Here is a tiny trained network, its code and every weight. The questions are about switching its units off for an input and a target symbol, where a switched-off unit gives its printed mean instead of its output.

import numpy as np


def w(rows, s, z=0):
    codes = np.array(rows[::2]) - 128.0
    scale = np.full(codes.shape[1], s)
    scale[-1] = z or s
    return codes * scale


def f(y):
    return y / 2 * (1 + np.tanh(0.7978845608 * (y + 0.044715 * y**3)))


def softmax(a):
    e = np.exp(a - a.max(-1, keepdims=True))
    return e / e.sum(-1, keepdims=True)


def log_softmax(a):
    a = a - a.max(-1, keepdims=True)
    return a - np.log(np.exp(a).sum(-1, keepdims=True))


def net(x, mask):
    ids = ['αγθξπστψω'.index(c) for c in x.split()]
    T = len(ids)
    res = E[ids] + P[:T]
    r = res
    for j in range(3):
        rows = slice(2 * j, 2 * j + 2)
        q, k, v = (r @ M[0][rows].T for M in (Q, K, V))
        z = softmax(np.where(np.tri(T) > 0, q @ k.T / 2**0.5, -1e9)) @ v
        o = O[0][rows]
        res = res + np.where(mask[j], z, o[:, -1]) @ o[:, :-1]
    y = f(res @ A[0][:, :-1].T + A[0][:, -1])
    res = res + np.where(mask[3:11], y, B[0][:, -1]) @ B[0][:, :-1]
    return log_softmax(res[-1] @ U[:, :-1].T + U[:, -1])


Q, K, V, O, A, B = {}, {}, {}, {}, {}, {}
E = w([
[146,105,210,160,117,164],'α',
[68,46,87,82,76,195],'γ',
[216,201,131,134,51,113],'θ',
[170,174,67,89,130,253],'ξ',
[119,117,153,135,225,135],'π',
[180,168,10,118,105,66],'σ',
[99,68,79,181,137,110],'τ',
[122,91,116,144,46,87],'ψ',
[141,161,80,238,157,154],'ω',
],0.0073)
P = w([
[1,187,157,138,108,118],'0',
[146,47,131,164,113,138],'1',
[157,51,125,159,113,151],'2',
[158,59,145,173,117,138],'3',
[49,137,159,165,101,146],'4',
[38,139,175,173,99,154],'5',
],0.0033)
Q[0] = w([
[175,187,68,87,182,172],'head 1',
[48,105,143,210,251,188],'head 1',
[151,74,161,150,115,164],'head 2',
[197,79,95,133,151,123],'head 2',
[162,142,205,65,236,149],'head 3',
[77,164,176,130,154,100],'head 3',
],0.034)
K[0] = w([
[132,213,112,112,178,119],'head 1',
[78,102,99,132,167,252],'head 1',
[80,131,152,110,95,169],'head 2',
[81,194,155,117,113,108],'head 2',
[125,140,211,147,177,35],'head 3',
[164,72,141,144,154,107],'head 3',
],0.04)
V[0] = w([
[183,186,99,87,77,138],'head 1',
[146,171,133,195,215,137],'head 1',
[101,107,179,178,120,5],'head 2',
[77,109,95,80,106,131],'head 2',
[173,186,126,163,137,111],'head 3',
[132,138,154,71,175,189],'head 3',
],0.021)
O[0] = w([
[203,138,98,76,80,142,31],'head 1',
[120,118,74,181,171,204,216],'head 1',
[9,162,180,89,135,171,205],'head 2',
[138,188,91,132,159,123,99],'head 2',
[115,105,89,130,79,150,152],'head 3',
[170,78,140,117,193,172,1],'head 3',
],0.013,0.0028)
A[0] = w([
[101,81,233,91,45,215,127],'neuron 1',
[110,87,122,90,223,157,3],'neuron 2',
[167,180,140,81,179,210,142],'neuron 3',
[162,4,128,76,115,158,94],'neuron 4',
[74,95,176,119,183,127,104],'neuron 5',
[25,39,35,30,118,56,137],'neuron 6',
[85,82,121,38,41,112,46],'neuron 7',
[162,142,213,58,111,102,159],'neuron 8',
],0.012,0.0041)
B[0] = w([
[141,156,249,160,117,117,210],'neuron 1',
[138,62,143,49,118,154,180],'neuron 2',
[99,109,161,126,162,66,160],'neuron 3',
[108,119,130,163,56,157,162],'neuron 4',
[190,100,96,149,110,115,253],'neuron 5',
[92,92,90,116,134,42,206],'neuron 6',
[126,164,110,50,131,191,222],'neuron 7',
[136,142,104,156,213,157,221],'neuron 8',
],0.018,0.0072)
U = w([
[129,115,233,149,96,107,104],'α',
[210,169,106,129,212,73,107],'γ',
[176,167,146,85,106,199,28],'θ',
[233,132,93,144,59,82,118],'ξ',
[129,42,145,73,142,144,129],'π',
[146,142,68,61,79,88,160],'σ',
[73,80,127,132,110,3,97],'τ',
[29,127,193,63,153,96,123],'ψ',
[28,118,96,188,124,221,251],'ω',
],0.0038,0.0025)

Each question gives the input, a string of symbols that net reads in full, and the target symbol t.
The units are the heads (2 rows each of Q, K, V and O) and the neurons (one row each of A and B). Each row of codes is followed by its name. A weight is (code - 128) times the scale printed after its matrix; where a second scale follows, it is the last column's (O, A, B and U).
mask holds one flag per unit, heads first, then neurons. A switched-off unit (its flag False) gives its mean, the last column of its rows in O or B, instead of its output. The means were averaged over made-up inputs and are rounded, as every weight is.
A unit's drop is (log p(t) with every unit on - log p(t) with that unit switched off) / (log p(t) with every unit on - log p(t) with every unit switched off).
The circuit of an input: a set's keep is (log p(t) with only the set's units on - log p(t) with every unit switched off) / (log p(t) with every unit on - log p(t) with every unit switched off). Starting from all 11 units, units are removed one at a time, each time the one whose removal leaves the highest keep (on an exact tie, the one counted first), for as long as the keep stays at least 0.8.
circuit, biggest first: the units of the circuit, biggest drop first
unit that matters most: the unit with the biggest drop
heads that matter: for each layer, one digit per head in row order, 1 if its drop is at least 0.15 and else 0, layers parted by /
drop when u is switched off: that unit's drop, to one decimal
input σ γ π, target γ: circuit, biggest first => head 1; neuron 8; head 3; head 2
input α ξ π, target α: heads that matter => 111
input α ω ω τ, target τ: heads that matter => 101
input π π ξ, target π: heads that matter => 101
input α π ω γ θ, target γ: circuit, biggest first => head 3; neuron 8; head 1
input π γ ψ ψ, target γ: unit that matters most => head 3
input ξ τ ω α, target ξ: heads that matter => 010
input π γ ψ τ, target γ: circuit, biggest first => head 1; head 3; neuron 8
input ω α ω ω θ, target θ: heads that matter => 100
input ψ γ π π α, target γ: circuit, biggest first => head 1; neuron 8; head 2
input θ π α, target α: circuit, biggest first => neuron 1; head 2; neuron 7
input σ ξ π ω σ ξ, target ξ: circuit, biggest first => head 2; head 1
input ξ ψ α π, target ξ: circuit, biggest first => head 2; head 1
input α σ ω ξ, target α: unit that matters most => neuron 1
input θ π σ ξ, target θ: heads that matter => 101
input π γ ω σ, target γ: circuit, biggest first => head 3; head 1; neuron 8
input γ ψ θ τ γ ω, target γ: drop when head 3 is switched off => 0.6
input ξ γ ξ, target ξ: drop when neuron 4 is switched off => 0.3
input σ ω γ ω α, target γ: drop when head 2 is switched off => 0.6
input γ θ ω, target γ: unit that matters most => head 3
